Below is a small trained network, with its code and all its weights. Each question gives an input and a class and asks what happens when units are switched off, that is, made to give their printed mean instead of their output.

import numpy as np


def w(rows, s, z=0):
    codes = np.array(rows[::2]) - 128.0
    scale = np.full(codes.shape[1], s)
    scale[-1] = z or s
    return codes * scale


def f(y):
    return np.maximum(y, 0)


def log_softmax(a):
    a = a - a.max(-1, keepdims=True)
    return a - np.log(np.exp(a).sum(-1, keepdims=True))


def net(x, mask):
    res = np.array(x, float).reshape(1, 3) / 4 @ E
    y = f(res @ A[0][:, :-1].T + A[0][:, -1])
    res = res + np.where(mask, y, B[0][:, -1]) @ B[0][:, :-1]
    return log_softmax(res[-1] @ U[:, :-1].T + U[:, -1])


A, B = {}, {}
E = w([
[124,230,125,9],'x0',
[178,214,44,187],'x1',
[216,42,94,75],'x2',
],0.012)
A[0] = w([
[158,182,157,18,71],'N1',
[109,85,189,100,75],'N2',
[65,159,145,170,29],'N3',
[143,142,50,158,64],'N4',
[203,74,155,86,61],'N5',
[142,85,100,88,71],'N6',
[58,179,174,169,45],'N7',
[201,171,98,148,49],'N8',
[84,77,87,176,40],'N9',
[164,53,117,195,57],'N10',
[214,120,95,111,89],'N11',
[120,85,222,69,69],'N12',
[120,113,164,116,72],'N13',
[145,97,90,113,69],'N14',
[130,110,143,163,247],'N15',
[174,95,124,99,214],'N16',
[160,157,74,138,66],'N17',
[180,85,90,96,69],'N18',
[88,79,167,82,56],'N19',
[142,158,137,84,45],'N20',
[120,178,58,5,62],'N21',
[187,184,51,158,94],'N22',
[180,105,106,99,88],'N23',
[183,93,96,99,51],'N24',
[145,147,102,146,69],'N25',
[177,156,79,159,93],'N26',
[136,148,96,151,79],'N27',
[135,88,142,180,49],'N28',
],0.017,0.014)
B[0] = w([
[203,128,144,160,248],'N1',
[110,67,59,153,189],'N2',
[76,186,202,203,166],'N3',
[107,60,117,150,170],'N4',
[93,157,154,137,197],'N5',
[80,159,142,175,166],'N6',
[82,198,175,149,199],'N7',
[104,88,93,159,174],'N8',
[195,129,186,252,161],'N9',
[189,135,157,193,207],'N10',
[65,163,172,142,199],'N11',
[90,50,78,135,220],'N12',
[119,113,116,154,147],'N13',
[117,152,149,158,153],'N14',
[193,150,115,21,236],'N15',
[111,185,117,69,238],'N16',
[102,79,114,151,167],'N17',
[103,174,151,148,188],'N18',
[92,55,76,159,189],'N19',
[166,108,184,181,155],'N20',
[199,121,152,163,249],'N21',
[97,74,77,104,218],'N22',
[98,203,152,155,179],'N23',
[95,178,173,180,177],'N24',
[117,109,118,168,144],'N25',
[113,61,104,112,185],'N26',
[102,83,119,171,148],'N27',
[179,112,177,166,163],'N28',
],0.014,0.015)
U = w([
[243,106,176,135,81],'0',
[92,49,125,110,92],'1',
[75,179,185,119,81],'2',
[199,145,129,6,251],'3',
],0.018,0.015)

Each question gives the input, the list of numbers given to net, and the class t.
The units are the neurons (one row each of A and B). Each row of codes is followed by its name. A weight is (code - 128) times the scale printed after its matrix; where a second scale follows, it is the last column's (A, B and U).
mask holds one flag per neuron, in row order. A switched-off neuron (its flag False) gives its mean, the last column of its row in B, instead of its output. The means were averaged over made-up inputs and are rounded, as every weight is.
A unit's drop is (log p(t) with every unit on - log p(t) with that unit switched off) / (log p(t) with every unit on - log p(t) with every unit switched off).
unit that matters most: the unit with the biggest drop
top k neurons: the k neurons with the biggest drops, biggest first
drop when u is switched off: that unit's drop, to one decimal
input [-2,7,-7], class 1: unit that matters most	N22
input [4,0,-2], class 0: top 2 neurons	N16, N15
input [8,-8,-6], class 0: top 2 neurons	N1, N21
input [-7,-7,-6], class 0: top 3 neurons	N9, N28, N15
input [7,-7,-7], class 0: top 2 neurons	N1, N21
input [5,-6,-2], class 1: top 4 neurons	N12, N19, N10, N2
input [-6,-3,-6], class 0: top 2 neurons	N9, N15
input [-8,7,-8], class 0: top 2 neurons	N9, N15
input [7,6,-7], class 0: top 2 neurons	N21, N1
input [-4,-3,6], class 2: drop when N24 is switched off	0.0
input [8,-6,0], class 0: drop when N1 is switched off	0.5
input [-5,-5,-4], class 0: drop when N28 is switched off	0.2
input [-2,2,4], class 2: drop when N1 is switched off	0.1
input [-6,-2,7], class 2: top neuron	N5
